Below are the code and all the weights of a small trained network. Each question names an input and a target symbol and asks about switching units off, where a switched-off unit gives its printed mean instead of its output.

import numpy as np


def w(rows, s, z=0):
    codes = np.array(rows[::2]) - 128.0
    scale = np.full(codes.shape[1], s)
    scale[-1] = z or s
    return codes * scale


def norm(h):
    return h / np.sqrt((h * h).mean(-1, keepdims=True) + 1e-5)


def f(y):
    return y / 2 * (1 + np.tanh(0.7978845608 * (y + 0.044715 * y**3)))


def softmax(a):
    e = np.exp(a - a.max(-1, keepdims=True))
    return e / e.sum(-1, keepdims=True)


def log_softmax(a):
    a = a - a.max(-1, keepdims=True)
    return a - np.log(np.exp(a).sum(-1, keepdims=True))


def net(x, mask):
    ids = ['βγδζημπστψ'.index(c) for c in x.split()]
    T = len(ids)
    res = E[ids] + P[:T]
    u = 0
    for l in range(2):
        q, k, v = (norm(res) @ M[l].T for M in (Q, K, V))
        z = softmax(np.where(np.tri(T) > 0, q @ k.T / 2**0.5, -1e9)) @ v
        res = res + np.where(mask[u], z, O[l][:, -1]) @ O[l][:, :-1]
        u += 1
        y = f(norm(res) @ A[l][:, :-1].T + A[l][:, -1])
        res = res + np.where(mask[u : u + 4], y, B[l][:, -1]) @ B[l][:, :-1]
        u += 4
    return log_softmax(norm(res)[-1] @ U[:, :-1].T + U[:, -1])


Q, K, V, O, A, B = {}, {}, {}, {}, {}, {}
E = w([
[161,78,160,95],'β',
[80,151,99,170],'γ',
[84,151,38,113],'δ',
[31,103,98,136],'ζ',
[75,73,175,127],'η',
[170,141,136,125],'μ',
[114,135,141,10],'π',
[138,118,201,138],'σ',
[130,106,85,152],'τ',
[163,91,124,142],'ψ',
],0.014)
P = w([
[79,79,174,197],'0',
[87,78,187,174],'1',
[89,101,174,145],'2',
[102,121,153,101],'3',
[106,123,140,86],'4',
[107,136,127,42],'5',
[116,158,116,43],'6',
[130,166,106,34],'7',
[141,172,93,21],'8',
[145,186,69,4],'9',
],0.0029)
Q[0] = w([
[24,254,117,116],'L0H1',
[154,122,191,82],'L0H1',
],0.0099)
K[0] = w([
[35,254,80,65],'L0H1',
[187,148,187,73],'L0H1',
],0.0089)
V[0] = w([
[146,251,160,4],'L0H1',
[120,68,80,200],'L0H1',
],0.003)
O[0] = w([
[118,4,170,198,3],'L0H1',
[50,201,126,81,147],'L0H1',
],0.0044,0.00044)
A[0] = w([
[148,69,98,117,110],'L0N1',
[138,2,56,202,101],'L0N2',
[125,130,217,216,5],'L0N3',
[60,184,180,191,66],'L0N4',
],0.0063,0.0014)
B[0] = w([
[182,173,168,186,254],'L0N1',
[3,211,219,129,176],'L0N2',
[246,102,189,109,72],'L0N3',
[147,72,115,172,61],'L0N4',
],0.0057,0.00068)
Q[1] = w([
[82,122,168,87],'L1H1',
[3,63,130,80],'L1H1',
],0.0074)
K[1] = w([
[131,225,196,146],'L1H1',
[161,209,253,213],'L1H1',
],0.0054)
V[1] = w([
[118,249,207,113],'L1H1',
[177,3,52,172],'L1H1',
],0.0061)
O[1] = w([
[243,225,204,101,221],'L1H1',
[126,2,10,245,2],'L1H1',
],0.0054,0.0012)
A[1] = w([
[99,232,168,2,91],'L1N1',
[233,86,134,58,218],'L1N2',
[198,201,35,81,80],'L1N3',
[51,184,127,159,253],'L1N4',
],0.0061,0.0032)
B[1] = w([
[194,214,187,88,209],'L1N1',
[116,172,3,118,253],'L1N2',
[161,97,73,22,169],'L1N3',
[214,141,207,149,177],'L1N4',
],0.0063,0.0059)
U = w([
[192,128,68,178,230],'β',
[108,142,176,19,25],'γ',
[203,59,167,162,155],'δ',
[134,6,97,80,120],'ζ',
[34,123,135,147,171],'η',
[97,56,179,123,231],'μ',
[112,151,123,229,177],'π',
[32,183,64,114,58],'σ',
[122,126,152,136,2],'τ',
[160,216,212,129,158],'ψ',
],0.011,0.0039)

Each question gives the input, a string of symbols that net reads in full, and the target symbol t.
The units are the heads (2 rows each of Q, K, V and O) and the neurons (one row each of A and B). Each row of codes is followed by its name. A weight is (code - 128) times the scale printed after its matrix; where a second scale follows, it is the last column's (O, A, B and U).
mask holds one flag per unit, layer by layer, with each layer's heads first. A switched-off unit (its flag False) gives its mean, the last column of its rows in O or B, instead of its output. The means were averaged over made-up inputs and are rounded, as every weight is.
A unit's drop is (log p(t) with every unit on - log p(t) with that unit switched off) / (log p(t) with every unit on - log p(t) with every unit switched off).
The circuit of an input: a set's keep is (log p(t) with only the set's units on - log p(t) with every unit switched off) / (log p(t) with every unit on - log p(t) with every unit switched off). Starting from all 10 units, units are removed one at a time, each time the one whose removal leaves the highest keep (on an exact tie, the one counted first), for as long as the keep stays at least 0.8.
circuit, biggest first: the units of the circuit, biggest drop first
top k neurons: the k neurons with the biggest drops, biggest first
k most important neurons of layer l: the k neurons of layer l with the biggest drops, biggest first
drop of u: that unit's drop, to one decimal
input μ β β, target ζ: circuit, biggest first => (L1H1, L1N1)
input σ ψ μ μ γ π δ, target ψ: circuit, biggest first => (L1H1, L0H1, L1N1)
input μ τ π μ π τ β β σ, target δ: circuit, biggest first => (L0H1, L1N1, L0N2, L1H1)
input μ μ β, target ζ: circuit, biggest first => (L1H1, L1N1, L0N2)
input ψ η π, target ψ: circuit, biggest first => (L1H1, L0N2, L1N1)
input ζ δ β ψ π, target ψ: circuit, biggest first => (L0N2, L1H1, L1N1)
input β π μ μ β μ ψ σ γ ζ, target ψ: circuit, biggest first => (L1H1, L1N1)
input β μ ψ, target ψ: circuit, biggest first => (L0N2)
input μ τ δ γ, target π: circuit, biggest first => (L0N4, L1H1, L1N2)
input μ ψ τ σ σ σ γ, target ψ: 2 most important neurons of layer 1 => (L1N2, L1N4)
input π γ μ, target β: 2 most important neurons of layer 1 => (L1N1, L1N2)
input μ μ δ ζ μ μ δ μ η, target μ: top 2 neurons => (L1N2, L1N1)
input γ β μ, target β: drop of L1N1 => 0.0
input μ δ β ψ π η, target ψ: drop of L0N2 => 1.8
input π μ δ π μ σ, target δ: drop of L1N3 => 0.1
input μ δ μ π β δ γ, target π: top neuron => (L1N4)
